Below are the code and all the weights of a small trained network. Each question names an input and a target symbol and asks about switching units off, where a switched-off unit gives its printed mean instead of its output.

import numpy as np


def w(rows, s, z=0):
    codes = np.array(rows[::2]) - 128.0
    scale = np.full(codes.shape[1], s)
    scale[-1] = z or s
    return codes * scale


def f(y):
    return y / 2 * (1 + np.tanh(0.7978845608 * (y + 0.044715 * y**3)))


def softmax(a):
    e = np.exp(a - a.max(-1, keepdims=True))
    return e / e.sum(-1, keepdims=True)


def log_softmax(a):
    a = a - a.max(-1, keepdims=True)
    return a - np.log(np.exp(a).sum(-1, keepdims=True))


def net(x, mask):
    ids = ['αγδθλτφψω'.index(c) for c in x.split()]
    T = len(ids)
    res = E[ids] + P[:T]
    u = 0
    for l in range(2):
        r = res
        for j in range(3):
            rows = slice(2 * j, 2 * j + 2)
            q, k, v = (r @ M[l][rows].T for M in (Q, K, V))
            z = softmax(np.where(np.tri(T) > 0, q @ k.T / 2**0.5, -1e9)) @ v
            o = O[l][rows]
            res = res + np.where(mask[u + j], z, o[:, -1]) @ o[:, :-1]
        u += 3
        y = f(res @ A[l][:, :-1].T + A[l][:, -1])
        res = res + np.where(mask[u : u + 16], y, B[l][:, -1]) @ B[l][:, :-1]
        u += 16
    return log_softmax(res[-1] @ U[:, :-1].T + U[:, -1])


Q, K, V, O, A, B = {}, {}, {}, {}, {}, {}
E = w([
[157,92,226,199,172,27],'α',
[206,82,194,167,90,103],'γ',
[212,117,133,241,152,98],'δ',
[187,185,141,184,146,159],'θ',
[71,175,227,86,229,137],'λ',
[63,207,103,120,94,106],'τ',
[127,37,153,121,156,72],'φ',
[151,118,124,115,239,240],'ψ',
[111,176,118,248,233,122],'ω',
],0.016)
P = w([
[184,139,153,254,142,32],'0',
[135,65,108,80,168,110],'1',
[117,72,107,107,191,111],'2',
[102,61,122,92,193,106],'3',
[124,94,112,92,193,124],'4',
[131,84,130,66,181,111],'5',
],0.0089)
Q[0] = w([
[181,95,95,149,148,145],'L0H0',
[129,66,101,38,106,111],'L0H0',
[91,146,129,66,91,118],'L0H1',
[250,135,142,112,130,105],'L0H1',
[32,128,124,70,93,191],'L0H2',
[135,130,102,179,148,192],'L0H2',
],0.011)
K[0] = w([
[103,143,136,148,130,84],'L0H0',
[125,127,83,135,129,159],'L0H0',
[126,170,118,89,90,146],'L0H1',
[224,133,171,125,127,120],'L0H1',
[117,161,95,8,180,144],'L0H2',
[172,93,96,106,141,151],'L0H2',
],0.013)
V[0] = w([
[98,90,165,141,227,117],'L0H0',
[117,111,151,44,101,36],'L0H0',
[1,166,81,121,130,113],'L0H1',
[49,119,179,58,89,153],'L0H1',
[78,204,136,135,188,85],'L0H2',
[174,54,105,151,132,42],'L0H2',
],0.0085)
O[0] = w([
[2,147,68,65,166,107,243],'L0H0',
[46,95,108,137,61,209,129],'L0H0',
[184,117,70,64,57,118,48],'L0H1',
[131,164,186,59,185,92,9],'L0H1',
[147,223,92,160,196,35,182],'L0H2',
[50,83,101,174,101,108,252],'L0H2',
],0.007,0.011)
A[0] = w([
[100,136,199,138,111,136,98],'L0N0',
[115,160,160,131,240,135,109],'L0N1',
[190,84,105,212,113,156,172],'L0N2',
[119,139,100,101,108,99,170],'L0N3',
[141,209,74,112,102,81,176],'L0N4',
[116,156,130,184,44,86,102],'L0N5',
[124,27,123,187,102,138,193],'L0N6',
[115,80,149,76,210,124,142],'L0N7',
[141,99,14,113,128,115,255],'L0N8',
[88,130,124,211,111,103,202],'L0N9',
[95,25,112,122,178,120,217],'L0N10',
[207,153,241,84,164,175,51],'L0N11',
[124,168,149,78,203,45,76],'L0N12',
[93,143,62,143,186,255,238],'L0N13',
[29,160,129,219,55,78,171],'L0N14',
[158,124,183,87,76,145,78],'L0N15',
],0.0079,0.0031)
B[0] = w([
[128,160,111,183,80,94,130],'L0N0',
[154,52,134,137,150,220,177],'L0N1',
[122,175,147,104,170,157,164],'L0N2',
[105,168,154,99,39,100,133],'L0N3',
[124,179,125,33,95,96,144],'L0N4',
[216,100,139,102,177,150,153],'L0N5',
[110,153,201,159,152,113,205],'L0N6',
[145,173,134,163,112,173,158],'L0N7',
[87,96,200,99,104,110,161],'L0N8',
[75,158,115,68,136,96,232],'L0N9',
[81,91,161,153,114,147,217],'L0N10',
[69,196,85,150,100,92,129],'L0N11',
[92,143,83,143,182,161,166],'L0N12',
[90,63,179,144,110,98,169],'L0N13',
[218,111,158,90,171,77,254],'L0N14',
[254,58,89,122,114,138,125],'L0N15',
],0.0071,0.02)
Q[1] = w([
[73,160,143,156,127,42],'L1H0',
[157,126,134,2,57,176],'L1H0',
[115,124,160,147,168,129],'L1H1',
[125,124,160,132,166,66],'L1H1',
[180,123,47,108,102,145],'L1H2',
[153,135,94,128,164,148],'L1H2',
],0.0094)
K[1] = w([
[152,156,129,108,136,109],'L1H0',
[32,182,139,149,68,131],'L1H0',
[224,72,132,65,188,168],'L1H1',
[216,181,73,223,161,41],'L1H1',
[56,156,134,100,151,255],'L1H2',
[108,123,108,100,163,129],'L1H2',
],0.0082)
V[1] = w([
[50,22,138,217,117,145],'L1H0',
[61,181,161,103,123,136],'L1H0',
[166,177,141,214,108,255],'L1H1',
[125,127,251,210,22,116],'L1H1',
[80,119,194,45,109,156],'L1H2',
[44,46,202,40,27,164],'L1H2',
],0.007)
O[1] = w([
[77,113,136,155,104,49,131],'L1H0',
[82,128,120,59,210,89,133],'L1H0',
[146,14,208,58,104,118,35],'L1H1',
[1,148,156,46,65,167,113],'L1H1',
[45,99,125,117,118,98,95],'L1H2',
[118,172,77,70,216,86,2],'L1H2',
],0.0083,0.02)
A[1] = w([
[128,153,87,78,108,112,248],'L1N0',
[162,56,144,93,123,164,153],'L1N1',
[104,158,74,155,105,99,170],'L1N2',
[179,130,236,165,214,185,192],'L1N3',
[92,106,202,115,215,9,149],'L1N4',
[176,198,92,172,109,183,201],'L1N5',
[130,109,136,81,120,221,128],'L1N6',
[107,174,112,56,126,160,98],'L1N7',
[115,145,119,133,191,141,99],'L1N8',
[110,167,131,208,166,192,64],'L1N9',
[74,113,183,180,154,192,204],'L1N10',
[167,192,117,171,209,148,156],'L1N11',
[212,92,104,165,148,255,61],'L1N12',
[192,157,139,128,104,170,80],'L1N13',
[112,183,89,117,120,148,196],'L1N14',
[103,73,132,134,85,70,254],'L1N15',
],0.0087,0.0028)
B[1] = w([
[182,86,147,156,177,115,143],'L1N0',
[13,93,64,51,97,41,144],'L1N1',
[66,113,159,121,144,111,160],'L1N2',
[111,84,87,77,134,152,251],'L1N3',
[70,140,110,132,148,179,241],'L1N4',
[117,165,111,104,170,87,169],'L1N5',
[135,225,73,254,192,105,135],'L1N6',
[191,84,160,191,114,116,147],'L1N7',
[176,162,78,120,49,170,167],'L1N8',
[112,121,133,153,57,128,221],'L1N9',
[155,123,155,83,109,117,251],'L1N10',
[141,120,147,120,59,168,212],'L1N11',
[117,175,97,85,102,68,190],'L1N12',
[134,50,118,93,159,105,145],'L1N13',
[177,66,163,148,136,88,146],'L1N14',
[163,154,174,143,203,66,180],'L1N15',
],0.007,0.027)
U = w([
[76,174,160,222,104,162,75],'α',
[69,182,233,25,117,187,124],'γ',
[153,74,241,152,101,205,116],'δ',
[51,48,101,46,84,87,98],'θ',
[102,72,119,151,173,211,124],'λ',
[46,166,115,34,62,253,254],'τ',
[43,171,119,62,141,128,63],'φ',
[144,110,174,123,208,54,251],'ψ',
[108,74,75,173,79,98,35],'ω',
],0.0066,0.0035)

Each question gives the input, a string of symbols that net reads in full, and the target symbol t.
The units are the heads (2 rows each of Q, K, V and O) and the neurons (one row each of A and B). Each row of codes is followed by its name. A weight is (code - 128) times the scale printed after its matrix; where a second scale follows, it is the last column's (O, A, B and U).
mask holds one flag per unit, layer by layer, with each layer's heads first. A switched-off unit (its flag False) gives its mean, the last column of its rows in O or B, instead of its output. The means were averaged over made-up inputs and are rounded, as every weight is.
A unit's drop is (log p(t) with every unit on - log p(t) with that unit switched off) / (log p(t) with every unit on - log p(t) with every unit switched off).
most important unit: the unit with the biggest drop
top k neurons: the k neurons with the biggest drops, biggest first
k most important neurons of layer l: the k neurons of layer l with the biggest drops, biggest first
heads that matter: for each layer, one digit per head in row order, 1 if its drop is at least 0.15 and else 0, layers parted by /
input τ α ψ γ, target τ: top 2 neurons => L0N5; L0N14
input θ ω δ ψ τ δ, target θ: heads that matter => 100 / 110
input τ ψ α α θ, target τ: most important unit => L1H0
input θ α λ, target τ: 2 most important neurons of layer 0 => L0N12; L0N14
input λ δ α δ θ α, target λ: 2 most important neurons of layer 0 => L0N10; L0N1
input θ φ ω, target θ: heads that matter => 100 / 010
input α ω α θ, target α: heads that matter => 000 / 010
input τ α α γ δ δ, target τ: heads that matter => 110 / 100
input λ λ λ ω, target λ: top 2 neurons => L0N1; L0N12
input φ ψ α λ, target τ: 2 most important neurons of layer 0 => L0N1; L0N14
input α ω λ α φ, target α: top 2 neurons => L0N14; L1N3
input γ τ α δ, target γ: heads that matter => 001 / 010
input τ α δ δ, target τ: heads that matter => 010 / 100
input θ γ δ ψ γ, target θ: most important unit => L0H0
input δ α τ, target ψ: heads that matter => 010 / 000
input λ τ δ γ γ, target λ: 3 most important neurons of layer 0 => L0N10; L0N1; L0N12
input τ γ α, target τ: heads that matter => 010 / 100
input λ ψ α, target λ: heads that matter => 001 / 010
input ψ α δ, target ψ: heads that matter => 100 / 110
input φ γ α α α δ, target φ: most important unit => L1H2
input ω γ α φ, target ω: heads that matter => 101 / 010
input γ λ τ τ α, target γ: 2 most important neurons of layer 0 => L0N14; L0N6
input λ α δ τ δ, target λ: top 2 neurons => L0N10; L1N4
input δ α α θ γ, target δ: top 2 neurons => L0N6; L0N1
input φ α ω τ δ, target φ: 2 most important neurons of layer 0 => L0N14; L0N10
input τ τ α γ, target τ: top 2 neurons => L0N5; L0N4
input α λ α γ δ, target α: most important unit => L0N14
